Each row is followed by its class.
[ -8 -72  87 -29 -40  36  35 -13   3 -15  12 -24  -5 -53 -19 -25  26  -8
  23  -5  13  78 -46 -31  33  19   7  41  60 -32   5  33 -26 -67  27  50
 -20 -78 -51   0  25] : Q877
[-51 -15  -6  -7  18 -16 -21  17  21  -1  -2   4  53 -13 -65 -61  54  14
  14  16  -5  23 -11  34  27   3 -63  22  -7 -54 -18  24  41 -44  14  40
   3 -58 -30 -33 -78] : Q765
[-82  -7  19 -14  -7   0 -46  26  66  -1  16 -11   9  -7 -26 -14  42 -20
  -3  14 -24   3 -18  48  44 -10 -35  23  37 -10 -15  13  21 -20  13  19
 -20 -64  -8 -14 -46] : Q751
[ 32 -23 -11  -9  38 -34 -30  10  18 -15  -6   0 -60  -8 -34  69 -70 -53
  22 -23   6 -39   9  53 -23 -15  49 -42 -28  73  50 -24  -4  88 -20 -64
  62  84  70  68  51] : Q751
[-26 -74  24 -28  -4 -15  43 -30 -49   8 -12 -20  26 -15 -10 -11  36  58
  21  -6  19  30  32  23  19  34   2  -3 -25  -5 -32  31  -1 -15  48  -5
 -20  26   2   4   6] : Q171
[ 32  12  -5  -9  62 -23 -11  12 -16   8  -8   8  13  21 -25  73 -29  34
  45  -3  -9 -32  41  59 -12  -8   5 -69 -47  50   3 -17  44  54 -32 -53
  75  71  26  35   5] : Q530
[-69  38  -5   4  13   1 -29   1  17  14  12  20  45  20  17 -19  55   1
  -3  12 -37 -15   9   7  11 -32 -49  11  21 -25 -30   7  29 -17   1  10
 -26 -75 -11 -45 -68] : Q530
[ 20   9 -26  11   9  -2 -13  -5  19 -34  12 -13 -19 -42 -32  -1 -77 -71
   6 -22  11  17 -12  -9  -3 -16  38 -14  16  53  36  12 -38  18 -18 -57
   9   6  63  41  42] : Q958
[-30  50  -2   7  21  -2 -64 -12  37  -6  17  35  13 -12  14  29  12 -59
   9   6 -48  -4 -28  14   2   1 -15   6  15 -12   0   2  -6   0  -3 -20
  21 -61  -6 -11 -69] : Q530
[-18 -80  68 -73 -11  -7  34 -24 -45  12 -15   0   7  -7   6  59  53  80
  12  -4  20  73 -13  45  40  39   6  28  -5 -45 -30  45  17 -30  68  31
   9 -19 -20  24 -19] : Q738
[-40 -32  37 -25 -32  22  13 -24  42 -50  13 -25   6 -82 -50 -25  -9 -52
  -4  -6   3  73 -44   4  35  21  11  57  64 -19 -12  36 -52 -55  39  -6
 -17 -86  -4   5 -17] : Q171
[ 71 -18 -31   9  40 -29 -17 -22 -27 -13 -29  24  31  -5  -8 -80  -2 -29
  -3  -9  -2 -33  -2 -57 -23  13   4   1 -26 -39  -1  13  13   0 -11  -9
 -44 -32  -4 -17   0] : Q420
[ 40 -22   8   4   9 -21  29 -21 -50   7 -15 -17 -18  12   9  18 -22  30
   6 -23   8 -25   5 -37 -19  -6   6 -17 -10   7  25 -20 -20  48  10 -13
  12  53  37  25  48] : Q738
[ 11   0  22 -23 -32   2  23  -3   6 -37  -8   5  -3 -36  41 -31 -29 -31
 -11 -34  22  45 -24  -7  27   0  32  34  73 -14  16  32 -39 -24   9   4
 -58 -80   6   2  24] : Q751
[-57 -29  30   4  -4  16   8   3  26   1  11 -39 -12  -9 -70   4  45  11
  17  26  -7  22 -17  15  20   1 -25  15  15 -15 -16  14  -4 -29  -1  14
   7 -23 -25  26  -3] : Q843
[-24  18 -26   9  10   0 -17  -3  33 -16  12   3  13  -1 -34 -12  -1 -32
  11 -19  16 -15 -16  14   1 -15 -17   4   7   1  21   3  12  15  10 -12
  -2 -27  27   9 -31] : Q559
[-64 -18  19 -24 -15  21 -16   4  50  -8  30 -15  28 -37 -34 -15  31 -24
   3  15 -16  40 -28   9  39 -10 -11  27  45 -20 -17  46   7 -44  11   6
 -37 -84  -8 -12 -30] : Q958
[-36  60 -24   0  42 -33  13   6 -26  26  10  29  -7  81  -5  68 -11  61
  31  22 -26 -78  53  50 -40 -11 -13 -60 -39 -12  26 -31  25  87  -5 -14
  42 113  23  26 -41] : Q171
[-18   3   1 -30  20 -25  -4 -17 -13  15  -9  31  20  29  38  47  28  33
  21 -12  10   4  11  26  10  10 -14  -2 -24 -40  -1  24  24  11  36  10
 -13  -4  -5   3 -68] : Q559
[ 12   2  10 -23  10   3  15  12   3  27  14  -2  24  17  19  49  17  55
  26  -5  13  -4  -9  16   8  20 -10 -19 -18 -22  13  12  32  21   4   1
  12   3 -24  -1 -20] : Q559
[ 13 -19  -2  16  21  -6  -8 -31 -30   0 -18  15   5 -15  13 -20  19 -12
  11   3  -5  29 -10 -35   0  22  -5  20 -11 -34  -1  28 -20 -18  15   1
 -25 -43 -25   2 -19] : Q843
[-19  26  -7  -6  42 -22  16  22   8  24 -14   6  12  56   2 -12  32  43
  13  11 -12 -46  23  23 -15  -6 -43  -7  -1 -34  -1 -14  38  28  -9  35
   5  21  -8   1 -11] : Q751
[-37 -64  15 -44  22 -12  -8   6   0 -29 -11  -6  24 -25 -69  -4  38  35
  37  11   8  64  12  65  38  28 -24  -6 -13 -20 -20  54   7 -42  21   6
  31  -8  13  20 -52] : Q408
[ 91 -12 -41  24  30 -39  19  -3 -55  -5 -28   0 -11  38 -27 -22 -61   1
  37 -24   5 -80  39 -35 -44 -22  35 -66 -48  38  25 -37  16  84 -41 -50
   9 103  49  37  86] : Q420
[-40  19  11 -13   3 -16 -10  18  20 -22  -3   6   0   9 -16   0   9   1
  -1  -4  -1   9 -17  50  13 -12 -20  -1  24  -1  -2   9   6  -1  10  11
  -7 -14  18  13 -29] : Q751
[ -3   1  16  -6 -22  25  26  -6  52   3   3 -21  -7   9  -9  24 -16   7
  -4  -4   6   4  -4   6  -8   9  11  32  36 -15  41   8  -4  11   6  -3
  -1 -17  -6   8  17] : Q559
[-23  55  51  11 -21  23  25 -16  24  12   7   0  22  11  69 -24  -5 -15
 -26  -7 -32   7   3 -48  16  13   0  43  62 -27   9  -4 -35 -24 -18  26
 -44 -75 -39 -31  -8] : Q530
[  23  -20    6   40   33   13  -14  -33   20  -27  -13   -8   16  -23
  -74 -107  -12  -68  -12    3  -17    5  -33 -100   -3    3  -42   52
   23  -40   26   16   -9  -20   -4   -2  -37  -58   -9   -5   10] : Q738
[ 14  31 -25  -9  42 -36  47 -14 -54  26 -16  14   2  61  40  29  -9  74
  18  10  -4 -62  62   8 -56   7  -8 -44 -55  -5  12 -33  11  68  -6  -9
  34 114  23   4  -8] : Q171
[  0 -20 -28   7  39 -15 -63  -2  29 -14  -3  13   9 -23 -59 -23  -7 -66
  14   1 -15 -17  -3  20   9  -4  -9  13 -20 -18  14  13  27  11  -8 -22
  42 -37   0   3 -45] : Q765
[ 19 -10 -27  12  62 -26 -41  12   9 -39 -18  -5  10 -21 -73 -26 -27 -25
  30   6   3  -5  -2  23  -9  -1 -34 -46 -42  41   7  -7  -7  15 -14 -45
  66  42  69  32 -35] : Q408
[ 12   7  34 -20  11  16  -4  10  23  -9  13  -3  26 -14   0 -11 -22 -19
  -4  -2  -8   6  -5  10  31  38  23 -16  23   4   6  13   3   6 -30  -9
  -2 -31  -5   2 -12] : Q408
[ 32 -25  -5   3 -25 -26  54 -32 -59  41   0 -18 -40  17  69  65 -11  37
 -13 -43  35 -30  53  27  -2   7  60 -42 -19  63   7 -10 -15  58   3 -20
 -23  96  54  34  63] : Q382
[ 15 -10   9 -20  14 -11  53 -28 -57  26 -22 -13  11  41  20   2  35  79
 -14  -5   9   5  16 -33 -10  26 -26  13 -15 -42   4  15   4   6  21  30
 -21  30 -10  -4  11] : Q738
[-71 -28  10 -27 -37  11 -12   5  30   8  10 -17  28 -20 -30 -23  64   7
  -5   6 -10  41  -3  36  57   5 -24  47  34 -48 -20  44  23 -47  24  31
 -24 -70 -41 -35 -50] : Q765
[-54  19 -10   1 -28   5 -12 -12  30  23  21   2  36  17  36 -32  52   5
 -27  -5   0 -19  -8 -12  19  -6 -28  23  22 -39  -2  19  21  -9  23  18
 -74 -70 -11 -48 -56] : Q559
[  7 -42  17 -27  33 -14  10   2 -49  27  -3  14  -2  38   8  22  34  61
  45   2   7 -26  24   8 -16 -20 -11 -47 -39 -17  12   0  28  27   5  17
  24  41  -2  12  -1] : Q877
[ 20   4  20 -23 -15  -1  29  15 -22  14   9  -8 -13   8  25  66 -35  26
  13 -13   3  17  19  36  24  37  45 -25 -15  15  10   4  18  29 -19 -19
  37  50 -23  26  33] : Q765
[  13  -22   -9   29   21    3  -50  -26   36  -37   -2  -10   14  -68
  -64  -86  -27  -92   -5  -10    0   18  -50  -62   17   -8  -29   44
   37   -8   23   22  -21  -28    9  -18  -36 -113   21   -7  -14] : Q738
[  14  -28   10   14  -15    4  -36  -30   27  -25    1   -2    5  -67
   -9  -45    4  -95  -10    5   -9   35  -45  -38   12   23    7   63
   34  -40   24   37  -29  -38   13   -3  -22 -107  -25  -23  -23] : Q765
[-11 -21  45 -34 -50  20  30 -24   5 -35  -1 -26  -7 -39   3  -4 -14 -10
 -31 -29  20  77 -34  -9  35  19  20  52  63 -10   9  32 -52 -42  35   8
 -36 -75  15  11  24] : Q738
[ 29   1   3   4  20 -30  23 -26 -68  -3 -30  13  13  -6  36   4 -15  25
  13 -16   8  35  24  -6   2  13   5 -12 -26  27 -18   2  -8  -6   8 -11
   9  40  19   9   8] : Q530
[-39 -44  59 -57 -18  -8  42 -16 -12  29  13  -3  -5   0  26  93  64  61
  28  -3  13  42 -22  74  35  46   8  -6  -4 -24 -37  26   8 -27  39  37
  13  12 -32  28 -42] : Q382
[-37 -27  23 -42  43 -34   7 -27 -39   3  -9  19  26  20   2  26  50  50
  31  13  -5  -1  22  39  -4  30 -25  -6 -38 -52 -30  19  18  -7  37  19
  31  17 -15   1 -76] : Q171
[-11 -25  11 -16  14 -16 -11  18  23 -34 -22 -14   0 -22 -57 -14  -4  -2
  11  -7   9  28 -15  57  12  -8 -20   6  15  24 -14  10   8 -16   7   4
  11 -10  27  22   4] : Q751
[  0 -39  20 -21  35 -31  24  11 -25  20   6  -5  -8  27 -36  61  34  57
  47   6  17 -17   5  61 -12 -13 -15 -51 -37   1  -7 -15  22  36  -2   9
  59  90  23  42  -4] : Q382
[ 28 -41  26   4  31  15  13 -14  22  -5 -20  -5   9 -23 -53 -63   1 -17
  17   0   5  13  -6 -35  -5  10 -21  18   7 -19  20   9   8 -28  12  16
  -4 -23 -24   6   9] : Q877
[-22  -6  38 -40 -33  -9  50   4 -27  -5  -2  -5 -12  -3  41  29  17  36
  -8 -23  29  47 -23  43  21  20  23  10  37  -2  -9  24 -14 -14  25  31
 -26 -16   1  15  21] : Q751
[ 40 -31  16  26  21 -21   2   3 -12 -12 -10 -21 -41 -14   1   7 -43 -38
  17 -15  10 -36 -10 -21 -30 -28  22 -18   9  51  39 -20 -17  50 -25 -29
  12  24  44  30  69] : Q751
[  6  52  39  17 -31  33  31 -14  18  -6  13 -18 -35   6  37  43 -67 -39
 -31 -18 -20   3   8 -19   0   7  55  23  60  39  43 -16 -51  19 -36 -24
   0  -4   5  21  61] : Q530
[-33  -9  25 -60 -11  -8  13  -9  -4   7  21  -3 -11   6   7  85  13  25
  10  -3  -1  26  -7  55  17  20  34  -2   2 -11  -3  31  -4   7  18   9
  33  14  10  35 -16] : Q958
[ 41 -36 -10 -11 -14 -23  29 -21 -29  -8 -30 -11  17 -49  28 -27  -6   5
  16 -26  29  42   7   3   3  22  10  18 -13   6   7  18 -19 -12  23  -1
   0 -21  10 -12   8] : Q765
[ 66 -95 -19  24  26 -23  22 -50 -69  -2 -34 -17   3 -41   0 -44   1 -21
  -1 -23  39  18  27 -43  11  15  14   4 -27  36 -19  21  -9 -21  19 -23
 -54  32  26  10  50] : Q382
[-30  28  64 -27 -31  -1  64  -8 -51  35   5   0   5  48 101  67  35  89
  12 -11 -16  -2  25  11   4  -1  11  -7  22 -15 -11  -4 -15  10  -7  38
  -1   6 -22  -6   1] : Q530
[ 57 -36  -1  26  18 -23  37 -35 -48  11  -3  -9   1 -23  26 -26  16 -21
  11 -12  32 -12 -14 -54 -18   3   0  -4   5 -11   3   4 -27   4   4   5
 -38  -2  14   6  31] : Q382
[-14  13 -60  25  26 -15 -45  -5  20   6   8  -4  -9  24 -20  17 -17 -32
   8 -12   0 -61  18  12 -23 -28  -7 -31 -34  47  34 -20  22  63  -9 -50
   8  49  54   7 -10] : Q559
[-26 -10  12 -23  32 -27 -30  15  16 -13  -5  14 -24  15 -27  54   1 -11
  20  -3   1   2   0  77   0  -6  -1 -10  -3  10  14   5  21  30  12  -9
  48  21  28  41 -16] : Q751
[ 28 -35 -63   8  51 -48 -16   2 -45 -16 -34   4   3  -5 -69   2  -6  15
  34 -11  17  -2  47  47 -14  -3 -19 -31 -70  24   6   1  37  26   4 -30
  63  94  38  22  -7] : Q765
[ 20 -40 -33  27  30 -20  -9 -25 -16  18   3 -23   2 -11 -19 -24  19 -21
   5 -13  17 -38  22 -13  15  -2  -7 -20 -16  20   0   6   3  14  -4 -19
 -17  36  27   9   8] : Q382
[ -6 -50   9 -17  45 -25  -2 -23  -7  -1  -5  14   7 -12 -39  19  31 -17
  41  -1  13  20  -6  34  21  20 -20  -1 -26 -21 -23  25  15 -15  29   7
  13   0   0  40 -42] : Q382
[-48  46  61  -1 -17  27  31 -10  30  12  11  -9  19  17  33  -2  27  14
 -16   5 -36  13 -13 -18  11  13 -19  40  55 -38   0   4 -19 -33 -16  39
 -15 -64 -49 -23 -25] : Q530
[-16  -7  -4  16  15  11 -35  -7  33 -12   8   8 -29 -18 -21  19 -30 -57
   2  -4 -15   7  -3   9  -1   4  27  10   3   7  27   2 -23  16  -6 -38
  16 -31   6  33   3] : Q843
[ 34  -8   8   7  15 -21  -8 -26  -9   1 -16  18   9 -27  61 -53   6 -46
 -14 -22   8   0 -29 -52  -3  13   2  37  31 -38  19  30 -18  -8  10  19
 -55 -94  -9 -27  -8] : Q751
[  1  46  -2  -1  18   6 -46  -2  25  13  35  31 -14  15  37  36   5 -28
  -5 -14 -21 -46 -23  15 -30   5  11 -39 -13   8  44 -17  10  52  -8 -12
  42 -10   9  -4 -40] : Q877
[ 12  22  11   0  11  -2  32  -8 -17  16 -13   1   5  36  34 -14  -5  30
 -21  -3  -3 -23  33 -15  -7  35   3  -8   0 -15  21   4 -20  12 -23  16
 -22  17   8   0  -4] : Q408
[ 35 -51  75 -16 -32  28  83 -38 -29  -6 -31 -34  16 -32  24  -3  -5  36
   0 -19   8  78  12 -37  32  44  28  53  48 -16  -8  45 -38 -64  13  11
 -38 -47 -45   7  61] : Q530
[ 10 -20   1   3 -24  23  -5 -18  15  -6  22 -37 -24 -35   3  -6 -64 -86
 -20 -31   6   1  -5 -44  23 -14  68  11  41  60  31  14 -43  21 -20 -51
 -39 -17  43  19  79] : Q958
[ 15 -31  53  11 -76  19  51 -27 -11 -16   9 -28   2 -53  37 -59  13 -40
  -7  -1  19  48 -35 -60  17  16  21  69  67 -29  10  22 -34 -46   3  30
 -45 -95 -35 -25  40] : Q765
[ -8  27   6  -7  45   4 -59  40  68  -6  18  14  16  -6 -50  23 -30 -30
  35  29 -24 -20 -15  58   6   6 -11 -49   5  16  20  -8  22  28 -33 -39
  49 -10  19  19 -47] : Q408
[ 44 -27 -11  28  52 -22  -2  -5 -13  -9  -4 -28 -26 -24 -58  24 -53 -14
  43   4  -5 -51   9  -9 -46 -19   4 -36 -33  46  33 -40 -24  69 -17 -50
  78  80  52  38  38] : Q171
[  8 -25  22  -7  18  -6   1  12   1 -13   0  -8  -7  -5 -18  10 -26   0
  18   7  -4 -23   9  10  -1 -14  13 -31   0  13  19  -4 -13  31 -24 -23
  23   7  41  24   1] : Q408
[-43  -9  28 -30  -2  -4   7  -6  -2 -12  -6 -10  22 -27  -9  30  20  32
  13  -6 -14  67 -19  35  26   9 -13  15  28 -11 -28  28 -19 -48  22  17
  12 -40 -13  -9 -35] : Q530
[ 32 -84   6  -1  -3  -3 -12 -41 -32 -10 -23 -23   8 -31 -43 -46   7 -15
  -6 -24  11  23  -8 -40  12   8   0  20  -2   7  -4  28   5 -10  25 -26
 -33 -18  21  -3  44] : Q738
[ -6  35 -10  11  -6 -15  13 -15   0   9   4   6  33   7  43 -27  18  23
  -4 -17  18  -5 -11 -21   0  -2 -28   8   7 -27  18  15  -1   7  16  22
 -45 -44   7 -26 -47] : Q559
[ 39 -30 -29  22  17  -8 -18 -33   9 -27 -23 -14  31 -50 -18 -66 -12 -40
   8 -22  28  10 -17 -41  -1   9 -18  22   0  12  16  20  -8 -26  11 -17
 -34 -48  17 -18 -13] : Q559
[-27  -4 -12   3  21 -25 -24  14  -2  26  -5   3  17  30   3 -20  41  21
   4  -7 -12 -40  17  23   6 -10 -33 -14  -6  -4  -1   5  33  24  -1  16
 -31  -6   9 -18 -16] : Q751
[103 -51 -15  31  30 -36  38 -40 -70   7 -28  -9 -20 -11  34   4 -37  -4
  22 -31  35 -24  34 -50 -37  -3  29 -34 -21  35  29  -5 -21  38 -16 -33
 -16  73  40  20  70] : Q382
[-34 -36  53 -29 -48  18  10  -9  10   0   9 -33  -2 -20  23  11   2  -2
 -26 -11   4  33   8  28  47  36  41   9  40  28  -6  22 -25 -19   7  -5
 -29 -27  16  -3   7] : Q408
[ 64 -21 -33  10  46  -9   9  -7 -43  15 -25  -6   2   1   1  13 -27  29
  16 -10  11  -2  33 -19  -5  22  14 -32 -45  17   7   5  11  25 -18 -41
   9  40  -5  18  35] : Q843
[ 35 -44  36  -6   8 -18  44 -12 -62  16 -17 -22  -7   7  -1  50 -26  57
  42 -18   0  -3  30   8   4 -10  27 -33 -19  37  -2  -9   5  36 -12 -18
  48  62  16  31  54] : Q530
[ 33  26 -27  38  42  -2  -1 -16  20   5 -11   4  17  25 -18 -40 -20 -35
   7 -10   9 -51  11 -57 -26 -10 -27  11   3 -24  53  -7   6  32 -15 -11
 -26  -5   4   1   1] : Q559
[ 11 -19 -16   4  23 -15  23 -22 -27 -17 -22   9  12   3   2 -15  -7   9
  26 -24  34  15  12 -13  -3  -8 -11  -3 -27   4   6  21  10   6  24 -20
 -16  13  25  22  -8] : Q559
[-78  17  38 -45  28  -4 -37  57  68  23  28   0  15  20 -51  64  52  37
  40  29 -27  -7 -40 113  31  13 -47 -21   6 -13 -16  -2  58   6  -5  38
  50 -24 -34  12 -69] : Q751
[ 22 -61  14 -14   6 -14 -10 -24   1 -22 -17 -11  -1 -30 -50  41 -21 -10
  31 -22  24  38  -8  39  20  33  21   4 -15  18   9  25   5  -1  33 -22
  23  20  14  43   4] : Q559
[ 91 -26 -33  24  65 -18 -21 -41 -41   0 -29  26   9 -31  24 -60  -5 -43
   7 -26  21 -17  -6 -70 -45   3  -4 -14 -39   0  40   7 -10  22  20 -25
   3  -7  23 -11   1] : Q877
[ 52 -67 -40  19  30 -41  25 -46 -79  18 -24 -18  -4  -1  33 -13  10   6
  -3 -21  40 -19  43 -26 -16   7   9 -31 -55  44 -14   2   2  19  17 -34
 -28  77  51   6  41] : Q382
[-55  58 -26  18  49  14 -54  45  66  25  32  11  15  24 -47  14  18   3
   7  31 -38 -26 -14  31   1  -4 -48 -30 -12 -21   8 -11  38  18 -33 -11
  22 -23 -30  -6 -59] : Q843
